Each row has a name. Each question is about the rows just above it.

Columns, left to right: K H J T Y C U
Dor: 3.719, -1.218, 7.415, -7.786, 3.586, 4.945, 0.023
Bil: -4.200, 2.179, -7.979, -4.146, 0.422, -4.201, -0.861
mina: -5.998, -2.816, 6.851, -1.879, -0.062, 1.368, -2.475
Fato: 1.099, 5.869, 1.225, 0.115, 0.472, 4.620, -2.656
tupu: -1.410, 4.359, 5.574, 6.278, -2.375, -5.826, -6.267
gam: -7.071, 5.546, 5.117, -1.848, -2.592, -8.358, -4.447
zoku: 0.282, 2.820, 6.910, -5.260, 6.598, -1.342, -1.283
sirid: -3.453, -0.961, -0.992, -6.176, 4.486, -5.184, 3.541
Which column holds this, read top down? -2.375, -2.592, 6.598, 4.486  Y
Which column holds 4.945, -4.201, 1.368 top down?  C
Which column holds this, read top down? 1.368, 4.620  C

Columns, left to right: P E F W Z
verun: -1.882, 0.998, 5.665, 3.155, -7.135
Pege: -1.882, 0.998, 2.692, 0.823, -3.517
denit: -2.918, -3.564, 5.054, 1.642, -6.235
mezu: -2.100, -4.647, 5.665, 3.730, -7.135
nop: -3.287, -3.965, 4.733, 1.474, -6.471
Which column holds this, read top down? 3.155, 0.823, 1.642, 3.730  W
Which column holds -2.918, -2.100 top down?  P
Which column holds this, read top down? 5.665, 4.733  F
Which column holds this, read top down? -3.564, -4.647, -3.965  E
-1.882, -1.882 is in which column, read top down?  P

Columns, left to right: L Q S D R A
Dozan: 4.172, 1.833, -6.771, 2.153, 2.099, -3.122
Tomu: -3.264, 7.254, -3.746, -3.788, 2.646, 0.962
bafi: -6.425, -1.434, 1.973, -0.408, -1.075, 2.543
zat: -5.190, 2.707, 1.628, -3.668, 6.181, -1.996
fesu: -1.910, 7.308, -6.371, -1.710, 2.743, -0.229
rutat: 7.007, -4.314, -2.868, 2.622, 0.546, -2.756
Which column holds -3.788, -0.408, -3.668, -1.710 top down?  D
2.153, -3.788 is in which column, read top down?  D

Columns, left to right: Vunus Pusu Zupaz gir Buv Zuk Meb pude lin vezum
Subur: 2.631, -0.265, 7.373, 3.618, -1.347, -1.406, 5.524, 2.111, 1.140, -1.070
revi: 6.028, 4.276, 2.707, -5.486, 0.280, -7.413, 1.599, -1.880, 0.096, 0.759
pev: 6.946, -5.842, 5.888, 5.767, -5.392, 5.212, -0.324, 4.241, -7.634, -2.316
lubu: 0.195, 0.866, 5.201, 0.572, -1.564, -1.233, -3.966, -5.837, 3.401, 2.013
vati: -2.221, 0.297, -2.502, 0.949, -3.809, -2.228, -1.128, -1.416, -4.127, -3.999
Vos: -2.308, -1.349, -2.438, -1.292, -2.104, 4.795, 0.054, -0.953, 3.361, -7.237
gebat: 0.284, 0.926, -7.205, 0.381, -0.339, -0.347, 2.003, -5.837, 3.401, 2.013
gil: 6.946, -5.842, 5.888, 5.767, -5.392, 5.070, -3.599, 0.988, -0.699, -6.919
Fof: 0.284, 0.926, -7.205, 0.381, -0.339, -0.347, 2.003, -1.228, 0.509, -0.328
lufat: -2.443, -1.359, 3.881, 3.753, -0.397, 3.092, 2.626, -1.487, 1.786, -4.560
Which column holds -4.127, 3.361, 3.401 top down?  lin
Which column holds this, read top down? 2.013, -3.999, -7.237  vezum
Which column holds 5.888, 5.201, -2.502, -2.438, -7.205, 5.888, -7.205, 3.881 top down?  Zupaz
Which column holds 0.054, 2.003 top down?  Meb
Which column holds this, read top down? 2.013, -6.919, -0.328  vezum

Columns, left to right: G B M N X V
sel: 6.270, 2.814, 5.668, -2.371, -4.752, 1.069
pefu: 0.998, -5.425, -2.620, 2.883, 1.381, 1.791
zuf: -8.313, -4.770, -2.874, -8.610, -1.740, 1.853
nik: -5.523, 3.929, 8.414, -1.901, -2.385, 4.943
moz: -2.505, 7.118, -2.772, -3.169, -3.170, -5.675
fesul: -3.743, 1.643, -0.765, 0.703, -2.050, 1.925
Gev: -0.386, -1.330, -1.993, -1.417, 8.627, 7.955
gos: -2.098, -3.526, -7.955, 3.115, 0.829, 4.433
dopak: -6.272, -3.130, 0.998, 4.796, 0.776, -2.523
nagu: 1.207, -5.207, 3.404, 0.564, 3.898, -6.825
Which column holds 4.943, -5.675, 1.925, 7.955 top down?  V
Which column holds this, read top down? 1.925, 7.955  V
-2.050, 8.627 is in which column, read top down?  X
2.814, -5.425, -4.770, 3.929, 7.118, 1.643, -1.330, -3.526 is in which column, read top down?  B

Columns, left to right: tufek domo rir Lano bapo puf Baz tup
Luzo: 1.038, -4.874, 2.385, -1.487, 2.636, 4.356, -3.258, 2.426
fov: -2.465, 2.936, -5.807, 1.221, -1.870, 2.033, 3.882, 4.927
tivav: -0.771, 4.919, -6.405, -0.840, -1.918, -5.343, -0.651, 2.722
Vad: 1.038, -4.874, 2.385, -1.487, 2.636, 1.427, -3.258, 2.426
dul: 1.038, -4.874, 2.385, -1.487, 2.636, -2.007, -2.400, 5.083
-1.487, -1.487 is in which column, read top down?  Lano
Which column holds this, read top down? 4.927, 2.722, 2.426  tup
-1.918, 2.636 is in which column, read top down?  bapo
Which column holds this, read top down? -0.840, -1.487, -1.487  Lano
Which column holds 2.936, 4.919, -4.874 top down?  domo
Which column holds this, read top down? 1.221, -0.840  Lano

Columns, left to right: Levef Ridu zit pavok rit ruba zaba zize
kiro: 0.300, 0.242, -7.184, -3.669, -3.682, -2.832, 0.705, 6.844
bikof: -3.423, -1.667, -2.863, -3.763, 1.046, -2.373, -1.354, 4.411
befut: -2.270, -0.463, -3.303, 0.664, -6.370, 3.540, -2.167, 2.853
disib: -0.115, 0.357, -7.043, -7.630, -1.596, -6.860, -0.364, 3.423
Which column holds -3.423, -2.270, -0.115 top down?  Levef
Which column holds -7.184, -2.863, -3.303 top down?  zit
Which column holds this, read top down? -1.354, -2.167  zaba
-3.423, -2.270 is in which column, read top down?  Levef
Which column holds this, read top down? -3.763, 0.664  pavok

Columns, left to right: vuvar rere beno Befun kel rogam
foset: 4.262, 5.115, -2.389, -8.100, 2.419, 2.130
vokam: -1.047, 0.363, -0.402, 1.547, 1.523, -0.252
fugo: 1.250, -0.505, 2.475, 1.348, -1.129, -1.946
sif: -0.298, 0.228, -0.269, 4.301, -2.460, -3.452
kipun: 1.098, 0.928, 0.457, -2.842, 0.939, 0.133
Gak: 1.098, 0.928, 0.457, 4.092, -0.736, -2.016
kime: 0.802, -0.905, 1.601, 2.808, -1.795, -2.547
keko: 1.098, 0.928, 0.457, -2.842, 0.656, 0.087
pozum: 1.521, 0.411, 1.644, -0.917, -0.746, -0.852
pabez: 0.802, -0.905, 1.601, 1.910, -1.795, -2.547
Buzu: -1.409, -0.508, -0.589, 2.244, 1.509, -0.007
Which column holds this, read top down? -2.842, 4.092, 2.808, -2.842, -0.917, 1.910, 2.244  Befun
Which column holds this, read top down? 1.250, -0.298, 1.098, 1.098, 0.802  vuvar
Which column holds this, read top down? 1.098, 1.098, 0.802  vuvar
1.601, 0.457, 1.644, 1.601, -0.589 is in which column, read top down?  beno
Which column holds this, read top down? -0.402, 2.475  beno
Which column holds this, read top down? -1.795, 1.509  kel

Columns, left to right: fedun loger Zigos Rin Febo Subo Vese dafen
mugu: -5.346, 6.455, 2.338, 1.451, -5.262, 6.104, -6.507, -5.287
kunob: 0.331, -4.202, 4.422, 1.928, -5.683, -0.683, 5.841, -5.380
lubik: 3.535, -7.555, 0.847, -0.632, 1.305, -4.808, 7.989, 1.044
vedi: 0.331, -7.987, 4.422, 1.928, -5.683, -0.683, 5.841, -5.380
Which column holds this, read top down? -6.507, 5.841, 7.989  Vese
Which column holds 7.989, 5.841 top down?  Vese
1.044, -5.380 is in which column, read top down?  dafen
Which column holds 6.104, -0.683, -4.808 top down?  Subo
-5.287, -5.380 is in which column, read top down?  dafen

Columns, left to right: nefa ter nemir feve voko Gusil Zet Niv
Litif: -4.259, 3.695, 5.165, -0.773, -1.205, -4.922, 2.852, 3.967
Zovu: -5.208, -4.840, 5.554, 6.323, -1.548, -0.923, -3.093, -0.740
gulu: 3.319, -2.848, -3.770, 0.890, 2.642, 3.526, 7.397, 0.026
-4.840, -2.848 is in which column, read top down?  ter
2.852, -3.093 is in which column, read top down?  Zet

Columns, left to right: nozi fop zimef badev rovu
fegi: 6.651, 2.497, -8.618, 0.257, 6.556
Nis: -1.139, 0.931, 1.606, 0.837, -0.512
zof: -1.139, 0.931, 1.606, 2.390, 4.672
Which column holds -8.618, 1.606 top down?  zimef
6.651, -1.139 is in which column, read top down?  nozi

Columns, left to right: keku Ped zap gabo
logem: -2.489, -4.280, 2.000, 8.008
bago: -2.900, -4.672, 0.336, 9.114
Mos: -2.489, 2.155, 2.000, 8.008
Which column holds this, read top down? -4.280, -4.672  Ped
Which column holds -2.900, -2.489 top down?  keku
Which column holds this, read top down? 2.000, 0.336  zap
Which column holds -4.672, 2.155 top down?  Ped
Which column holds this, read top down? 8.008, 9.114  gabo
0.336, 2.000 is in which column, read top down?  zap

Columns, left to right: miti dafir kufe Zon dezut Foli vemog temaf
sok: 0.465, 2.872, -0.353, 1.880, 1.883, -8.942, 3.069, 0.608
Biz: -2.512, 1.095, 0.568, -0.464, 0.498, -8.058, 3.804, 0.227
Dudu: -5.399, -0.229, -0.650, -1.327, -0.237, -4.101, 4.041, -0.590
Riz: -5.170, -0.640, -0.747, -1.182, 1.959, -0.950, 2.047, -0.323
deg: -7.013, -0.327, -2.261, -0.590, -0.936, 0.978, -0.067, 1.978
doliv: -6.043, -0.705, -3.861, -2.159, 1.426, 2.173, 0.162, -0.515
bomut: -7.984, -2.448, -5.098, -4.319, 1.862, 3.402, -1.281, 0.609
Ruf: -5.185, -3.195, -6.042, -2.689, 0.462, 3.600, -2.474, 1.211
veme: -7.163, -2.990, -5.537, -2.957, 2.441, 5.752, -3.175, 0.556
pudig: -0.895, -7.114, -4.222, -3.415, 8.328, 3.963, 2.639, -0.761
-0.590, -2.159 is in which column, read top down?  Zon
Which column holds this, read top down? 1.880, -0.464  Zon
Which column holds -5.170, -7.013 top down?  miti
-0.229, -0.640, -0.327, -0.705, -2.448, -3.195, -2.990 is in which column, read top down?  dafir
-8.942, -8.058, -4.101, -0.950, 0.978, 2.173, 3.402, 3.600, 5.752 is in which column, read top down?  Foli
-0.327, -0.705, -2.448, -3.195, -2.990 is in which column, read top down?  dafir
Which column holds 0.609, 1.211, 0.556 top down?  temaf

Columns, left to right: papo sor mumu tebe Kinom buti tum
Dup: 7.590, 1.686, -5.179, 0.260, -4.296, 2.947, -1.755
tur: -6.945, 0.156, -1.043, -3.972, -2.474, -4.045, 2.426
Kegi: 7.590, 1.686, -5.179, 0.260, -5.088, 2.947, -1.755
lem: 5.757, -4.510, 5.524, -6.705, 3.074, 6.510, 3.332
Zuv: 0.241, 5.736, -2.439, 5.652, -1.161, 5.087, 1.526
Kiv: -7.140, 5.247, -1.895, 6.711, -3.606, -5.251, -2.149
tozi: -1.736, -6.993, -1.506, 6.445, -5.566, -2.444, -4.704
Zeku: -2.438, 2.245, 7.806, -6.721, 3.422, 4.955, -4.666
Fif: 2.955, 1.393, 3.686, -1.414, 2.585, 6.542, 5.567
dotus: -6.005, -5.941, 1.537, 1.283, -7.554, -6.245, 1.485
puso: -0.833, 2.389, 2.998, -6.065, 5.336, -6.336, 7.123
lovim: 1.264, 7.245, -4.692, 5.831, -3.849, -3.330, -3.452
-3.972, 0.260, -6.705, 5.652, 6.711, 6.445, -6.721 is in which column, read top down?  tebe
Which column holds -2.474, -5.088, 3.074, -1.161, -3.606, -5.566, 3.422, 2.585, -7.554, 5.336, -3.849 top down?  Kinom

